fus: [118  90  89 126 121 110 135 141  94]
pul: [118 126 121  90  89 110 135 141  94]
Kavud: [ 73 146 204  88 102 116  78  72 138]
Bap: [ 90  92 126 121 110 135 141 152 157]
back: [141 135 110  89  90 121 126]	pul
next: [118  90  89 126 121]	[110]
q: [118  90  89 126 121 110 135 141  94]	fus
back: [157 152 141 135 110 121]	Bap

roru: [163 147 127  91]
zibod: [108 138 174  95]
Bitut: [141 144 138  96]
tokot: [152 116  93 165]
febon: [161 126 140 133]
dif: [216 171 144  44]
ker: [120 102 100 186]
lova: [129 112  92 169]
teb: [145 163 180  46]
Table of tags by key:
[116] -> q_735
[171] -> q_440
[144] -> q_999
[163] -> q_522
[126] -> q_44
[133] -> q_829
key febon 1: 	q_44
q: [108 138 174  95]	zibod

pofiv: [ 59 152  98 117 143  94 155]
gubud: [148 117  97 113 147 137 104]
zul: [197 120 140  97 117 155  98]
kagi: [113 195  65  73 127 105 189]
tovi: [231 117 147  94 110 168  91]
Kis: [113 195  65  73 127  95 182]
ruvom: [189 148 117  98 113 147 137]
next: [ 73 127  95]	[182]
next: [231 117 147  94 110]	[168]
key -> tag
[65] -> q_158
[97] -> q_845
[143] -> q_617
[142] -> q_127
[64] -> q_346
[98] -> q_361
key pofiv 2: 	q_361
q: [231 117 147  94 110 168  91]	tovi
q: [148 117  97 113 147 137 104]	gubud
back: [137 147 113  98 117 148]	ruvom
back: [ 95 127  73  65 195]	Kis

razi: [130 157 149 145 125 145 137 120 128 119 116 150 131 143 135 137 133 138
 154 141 146 101 138 114 162 105 133 101 118 117 150 119 110 153 120]
gulen: [139 118  95 134 132 110 118 143 139 143 112 138 126 126 117 135 118 104
 129 144 128 121 125 141 143 150 111 124 124 129 159 128 124 143 108]
sute: [133 119 106 151 155 123 124 187 117 143 150 104 134 100 110 131 137 149
 124 157 129 105 157 134 162 119 121 115 142 107 110 139 145 113 130]
pob: [105 150  98 145 145 104 161 153 123 146 122 119 144  78 129 115 106 138
 130 133 140  83 129 121 164 138 121 103 129 102 134 154 164 134 140]
pake: [135 110 108 131 122 122 126 132 129 138 117 120 131 129 120 139 117 117
 132 141 146 101 123 131 130 156 114 118 124 125 146 134 123 140 114]
nalem: [147 120 145 126 129 135 115 123 126 129 122 125 110 120 128 124 119 132
 107 146 110 141 144 136 126 136  98 128 124 108 112 128 129 112 106]
fepa: [125 126 105 165 104 104  57 139 130 157 131 119 156 140 115  90 146 117
 131 133  95 101 107 133 155 213  85 176 155 114 150 153 119 113 119]
meka: [ 92 113 101 101 108 135 122 158 155 139 135 152 130 112 140 116 123 133
 106 169 112 166  99 121 120 150 135 100 145 145 141 129 148 123 121]
mami: [129 151 126 142 126 137 118 138 133 118 118 141 122 121 124 118 127 132
 107 147 138 145 122 139 128 129 148 123 106 140  97 117 136 101 107]
keso: [129 117 158 125 132 128 120 135 129 124 124 141 133 131 116 131 130 145
 121 110 159 121 138 133 150 115 138 127 133 114 122 145 107 137 133]
key -> tag
[128] -> q_262
[140] -> q_608
[129] -> q_872
[139] -> q_796
key mami 0: 	q_872
q: [130 157 149 145 125 145 137 120 128 119 116 150 131 143 135 137 133 138
 154 141 146 101 138 114 162 105 133 101 118 117 150 119 110 153 120]	razi
q: [ 92 113 101 101 108 135 122 158 155 139 135 152 130 112 140 116 123 133
 106 169 112 166  99 121 120 150 135 100 145 145 141 129 148 123 121]	meka

redor: [147 122 136 217  54  64 158 107  61 169 190 183 192 193 224  78 150]
div: [128  71 147  59 109 100 114 103 147  66  75 157 136  66  99  81 107]
Gura: [150 149 123 127 149 159 148 166 130 162 132 111 109 135 114 148 151]
fol: [122 124 102 166 100 113 135 145  75 118 150 132 127 152 154 119 124]
bol: [130  74 157  69  86  73 101  72 139  88  79 153 144  74 104  70 116]
nov: [ 69 135  87 129 126 136  81 133  88 112 122  56  70 129  90 150  80]
Baviv: [176 121 172 124 112 103 156 102 157 163 129 177 174 128 154  97 170]
bunat: [170 132 129 112 120 135 151 169 109 180 121 109 106 124  99 121 168]
vul: [121 146 125 144 141 139 125 124 136 134 139 121 127 141 135 147 128]
next: [103 156 102 157]	[163]
back: [192 183 190 169  61 107 158  64  54 217 136]	redor

bal: [133 129 121 124 112 137  95  90 129 134 140 130 121 114 136 110 119 134
 118 138 129 124 177 112  76 126 135 143 149 119 130 119]
tol: [135 129 120 123 108 141  88  81 127 136 143 130 117 112 138 107 116 133
 115 142 130 124 191 108  65 125 137 146 154 117 131 117]
rim: [118 135 129 124 177 121 151 157 129 124 119 127 133 139 121 141 137 125
 136 120 127 130  94 141 166 127 122 119 113 134 125 133]
repe: [132 128 123 126 116 136 103  98 127 134 139 130 122 117 134 112 121 134
 120 138 128 125  66 113  86 128 134 140 146 121 124 122]
desa: [120 126 139 134 154 113 181 188 129 118 107 125 140 151 115 155 144 121
 145 111 127 135  46 153 214 130 117 102  92 143 123 138]
Goro: [118 126 142 135 163 107 193 204 129 115 101 123 144 155 111 164 148 117
 148 105 125 138  24 160 236 133 114 100  86 149 120 145]
Rona: [132 151 124 177 119 129 121 133 127 129 135 157 124 117 134 112 121 134
 120 138 128 125  66 113  86 128 134 140 146 121 131 122]
veni: [132 128 123 126 116 136 103  98 127 134 139 130 122 117 134 112 121 134
 120 138 128 125 170 113  86 128 134 140 146 121 131 122]
next: [127 129 135 157 124 117]	[134]
back: [177 124 129 138 118]	bal
next: [135 129 124 177 121 151 157 129 124 119 127 133]	[139]
next: [148 117 148 105 125 138  24 160 236 133 114]	[100]

neka: [119  91 119 129 142 129 124 127 134 133 128 138 100 129 138 129 127 111
 128 136]
pifa: [155  86 131 125 134 128 134 127 119 127 128 137 180 128 126 128 126 130
 127 129]
vasa: [132 123 130 127 123 128 143 129 146 127 128 130 180 127 136 128 123 126
 128 161]
napop: [122 164 128 130 128 128 139 128 112 129 128 120 155 126 122 128 121 100
 129 138]
Bofo: [135 128 136 127 132 129 127 127 142 125 128 131 117 128 118 127 127 111
 128 136]
Mame: [130 103 134 142 130 135 125 136 127 132 129 127 117 128 129 127 133  40
 128 101]
gile: [154  78 135 130 134 125 136 127 142 125 128 131 117 128 120 129 134 135
 127 149]
veg: [134  63 130 129 137 128 148 128 159 128 127 125 148 128 135 130 150 107
 128 147]
Lilu: [121  78 122 126 132 128 131 127 161 128 128 136 172 127 114 126 122  83
 127 131]
next: [135 130 134 125 136 127 142]	[125]
back: [134 125 131  86 155]	pifa
tags:
[137] -> q_875
[126] -> q_298
[127] -> q_291
[138] -> q_62
[130] -> q_934
[132] -> q_92
[131] -> q_156
key Bofo 11: 	q_156
back: [128 127 119 127 134]	pifa
back: [127 129 132 127 136 125 135]	Mame

Kupup: [ 48 138 143 152 123 123 142 132 141 111]
bub: [141  84 143 152 155 158  55 142 118 134]
fiker: [141  84 143 152 155  98  55 142 118 134]
popi: [ 48 138 122 103 123  55  98 142 141 111]
q: [141  84 143 152 155 158  55 142 118 134]	bub
next: [141  84 143 152 155  98]	[55]
key -> tag
[98] -> q_580
[158] -> q_334
[141] -> q_308
[152] -> q_976
[123] -> q_689
key Kupup 5: 	q_689
back: [142  55  98]	fiker
q: [ 48 138 143 152 123 123 142 132 141 111]	Kupup
q: [ 48 138 122 103 123  55  98 142 141 111]	popi

sos: [109 116  87 119 203  94  93 116]
vilo: [ 81 169  89 143 144  85 125 127]
Suf: [113 198  92 121 150 141 132 177]
ded: [ 72 193  89 160 156  72 138 116]
rus: [ 91 160 120 114 104 119 122 128]
savom: [ 57 132  72 200 125  47 106  68]
fanet: [ 81 141 104 108 128 151 109 164]
Tafa: [ 62 140  78 184 130  74 108  88]
Table of tags by key:
[138] -> q_679
[156] -> q_237
[139] -> q_427
[89] -> q_623
[137] -> q_835
[108] -> q_48
key ded 6: 	q_679
q: [ 91 160 120 114 104 119 122 128]	rus
next: [ 72 200 125  47]	[106]
q: [ 57 132  72 200 125  47 106  68]	savom

debis: [ 44 208  82 113 116  25  37 211 156  72  52 187  42]
ribe: [175 109 178  95  60  54 194 159 195 188 229 110  87]
vipaf: [115 228  56 126 223  48 196 161  58 171 168 117 146]
Faro: [212 207 178 212 167  32  32 232 161 192  63  64 150]
Lus: [135 105 197  44  81  70  59  78  98  52  71  60  44]
tepet: [139 229  52 174 228  66  55  97 188 143  96 219 179]
gol: [ 84 197 221 123 170  95 147  50 180 149  91  33 192]
lafod: [187  52 157 212 202 146 132 179  65  33 146  50  85]
pomug: [230  82 153  54  60 194  95  31 215  79 188 130 186]
gemef: [160 220 217  29 185  77 103 216  97 218  83  65  56]
Resa: [114  75  29 103  83 216 185  65 218 217  77  97 211]
kud: [212 124  62 112 152 191 151 222  91 141  59 150 231]
tags:
[84] -> q_174
[150] -> q_607
[146] -> q_861
[56] -> q_494
[192] -> q_224
[85] -> q_534
[57] -> q_100
[149] -> q_710
key lafod 12: 	q_534
next: [ 54  60 194  95]	[31]
back: [ 65  83 218  97 216 103  77 185  29 217]	gemef
next: [ 83 216 185]	[65]
back: [60 71]	Lus
next: [ 37 211 156  72]	[52]

fogik: [ 71  90 111  92 153 204 185 172 127 145 113 119 174 137 139 159 103]
biv: [112 143 112 147 143 151 119 145 123 165  68 120 166 165 161 148  72]
Vamis: [ 87 127 144 124 101 145  83 175 137  58 147 110 135 155 104  95 115]
rafas: [105 168  91 116  79 204  39 136 124  97  96  90 118 130 149  76  81]
fov: [105 122  92 111 153 204 135 132 170  78 102 108  96 168  75 183 138]
next: [ 92 111 153 204]	[135]
tags:
[70] -> q_889
[105] -> q_220
[88] -> q_37
[113] -> q_352
[87] -> q_673
[71] -> q_66
[119] -> q_737
[112] -> q_415
[72] -> q_860
key fogik 0: 	q_66
back: [204 153  92 111  90  71]	fogik
back: [149 130 118  90  96  97 124]	rafas
back: [155 135]	Vamis
back: [155 135 110 147  58 137 175  83 145 101 124]	Vamis
back: [ 78 170 132 135 204]	fov

zar: [132 136 119 155 198 201 185 157 123 182]
sutet: [196 210 174 158 169  78 149 156 216 185]
fubu: [141 129 146 211 221 165 142 146 132 157]
tige: [203 208 119 129 145  90 134 129 193 148]
rek: [133 132 124 176 213 190 165 151 126 179]
Kaba: [196 210 174 158 169 119 130 131 163 101]
tuli: [124 142 123 119 150 174 221 198 135 165]
por: [141 129 146 211 221 165 190 212 197 162]
sudi: [140 129 151 212 217 162 141 146 132 156]
fonok: [106 154 122 114 129 103 179 205 207 165]
tags:
[163] -> q_706
[126] -> q_781
[141] -> q_924
[221] -> q_588
[132] -> q_40
key fubu 8: 	q_40
q: [140 129 151 212 217 162 141 146 132 156]	sudi

suluz: [108 117 164 159 140 131 155  88 120 148 113 145  80  98 139 156  92 148
 133  93 121  93 142 122 134 145  66  54 122 134 154 121 104 116 121  88
 141 125 159  47  86 147 135  79 100 191 129  69 105 142 112 158 161 187
 130 130 110 124 137 128 168 112 128 133]
Kere: [108 117 138 159 140 131 155  88 120 148 113 145 174  98 139 156  92 154
 133  93 121  93 142 176 134 145  66  54 122 134 154 134 104 116 121  88
  80 178 159  47  86 147 135  79 100 191 129  69 105 170 112 158 161 187
 125 122 194  90  82 112 112 122 133  86]
zasod: [108  94 197 109 123  83 125 186 157 170 106  70  89  88  73 172 146 181
 104  81 148  86 125 123 182 139  90 176 129 114 165 131 101 151 156 122
  89 151 184 128 172 119 140 115 122 157 102 145  99 164 184 118 155 119
 116  92 122 133 102 151 121 172 156 140]
Peret: [108 117 138 159 140 131 155  88 120 148 113 145 174  98 139 156  92 154
 133  93 121  93 142 176 134 145  66  54 122 134 154 134 104 116 121  88
  80 178 159  47  86 147 135  79 100 191 129  69 105 170 112 158 161 187
 130 130 110 124 137 128 168 112 128 133]
fafal: [154 134 152  94  90 135 143  89 105  80  94 104 178 138 130  79 101 125
 202 129  92  85  89 155 179 112 158  89 145  81 172 143 110 118 153 127
 123 138  93 128  78  90 140 141 115 144 145 122 122  84  76 135  73 174
 136 100 114 219  92 116 112 162 123 147]
Muzu: [153 183  72 150 110 159 116  45 109  92 144 156 177 147 194  90  96  98
 177 149  95 148 130 158  92 131 156  63 136 121 104 122 138 102 109 128
 167 141  89 101  76 145 113 125  99 120 154 127 156  98  56 137 113 159
 134 162  99 127 140 111 159  72 103 139]
kapor: [130 163 166  98  94 111  91 102 114 120  96  71 175 126 142 126 108 156
 190  84 106  72 111 171 197 145 157 128 170  73 184 117  82 154 157 161
 155 148 143 120 118  91 109 124  83 152 103 158 127  93  64 125  90 151
 134  93  74 163 101 138 130 120 125 142]
Table of tags by key:
[158] -> q_918
[141] -> q_593
[142] -> q_350
[125] -> q_125
[89] -> q_949
[126] -> q_707
[157] -> q_775
key zasod 22: 	q_125
next: [114 120  96  71 175 126 142 126 108 156 190]	[84]
q: [108 117 138 159 140 131 155  88 120 148 113 145 174  98 139 156  92 154
 133  93 121  93 142 176 134 145  66  54 122 134 154 134 104 116 121  88
  80 178 159  47  86 147 135  79 100 191 129  69 105 170 112 158 161 187
 125 122 194  90  82 112 112 122 133  86]	Kere
next: [ 89 145  81 172 143 110 118 153 127 123]	[138]
q: [108 117 138 159 140 131 155  88 120 148 113 145 174  98 139 156  92 154
 133  93 121  93 142 176 134 145  66  54 122 134 154 134 104 116 121  88
  80 178 159  47  86 147 135  79 100 191 129  69 105 170 112 158 161 187
 130 130 110 124 137 128 168 112 128 133]	Peret
q: [153 183  72 150 110 159 116  45 109  92 144 156 177 147 194  90  96  98
 177 149  95 148 130 158  92 131 156  63 136 121 104 122 138 102 109 128
 167 141  89 101  76 145 113 125  99 120 154 127 156  98  56 137 113 159
 134 162  99 127 140 111 159  72 103 139]	Muzu

noda: [136 137 163 129 134 153 145 149 151 139]
rafi: [137 160 176 229 103 176 169 124 123 163]
kad: [229 160 176 103 137 176 169 124 134 163]
dodi: [129 136 163 137  87 112 120 132 123 122]
Kir: [229 160 176 103 137 112 169 124 123 163]
Table of tags by key:
[124] -> q_173
[129] -> q_718
[229] -> q_452
[103] -> q_740
key Kir 3: 	q_740
q: [229 160 176 103 137 112 169 124 123 163]	Kir
back: [134 129]	noda
next: [136 137 163 129]	[134]
back: [134 124]	kad

gunen: [104 122 174 139 113 111  95  92  97  84 168  90  88 119 135 138 130 151
 117  92 115 119 144  92 147  99 110 115 107 130 130 126 138 129  94 146]
mobe: [ 99 127  90 105 159 171 113 106 115 109  93 112 108 155 140 110 115 113
 172 107 169 167 123 108 125 115 117 171 142 156 157 115 149 156 112 102]
tid: [ 57 174 103 177  94  71  61  49  69  45  69  56  49 109 150 178 174 172
 100  50  82  81 159  51 164  66  71  88 188 177 179 166 164 176  57  96]
tags:
[149] -> q_317
[131] -> q_894
[130] -> q_521
[137] -> q_705
[138] -> q_942
key gunen 32: 	q_942
next: [ 94  71  61  49  69  45  69  56  49 109 150 178]	[174]
next: [135 138 130 151 117  92 115 119 144  92 147]	[99]

Nuta: [190 183 216 218 219 175 204 178 214 184 190 190]
Nen: [152 178 235  32 199 160  91 180  58 152  93  95]
doga: [152 178 235  32 199 160 207 172 213 145 172 121]
tavol: [143 143  98 213 125 154  92 151 116 183 122 198]
Gigun: [111  65  65 232  87  62  46  57  71  55  71  88]
tuzo: [ 30  32 177 215  99  35 185  50 126  36  74  42]
kota: [223 226 174  35 219 182 179 182 195 194 207 211]
Table of tags by key:
[32] -> q_712
[226] -> q_649
[31] -> q_7
[182] -> q_94
[225] -> q_91
key kota 1: 	q_649
next: [71 55 71]	[88]
q: [111  65  65 232  87  62  46  57  71  55  71  88]	Gigun
back: [ 74  36 126]	tuzo
back: [42 74 36]	tuzo
back: [184 214 178 204 175 219 218]	Nuta

vel: [152 127 169 133  94 161 129 110]
gaku: [ 86 157 144 107 191 128 126 142]
kelom: [ 87 177 205 113 205 166 115 137]
pez: [161 102 108 148  73 122 129 118]
pon: [127 152 161 160 112 154 108 126]
fuv: [ 97 142 115 112 178 113 128 144]
Topu: [152 127 169 133  94 161 126 110]
par: [152 127 169 151  94 161 129 110]
q: [152 127 169 133  94 161 129 110]	vel
q: [152 127 169 151  94 161 129 110]	par
key -> tag
[129] -> q_505
[161] -> q_204
[143] -> q_820
[128] -> q_205
[142] -> q_638
key gaku 5: 	q_205

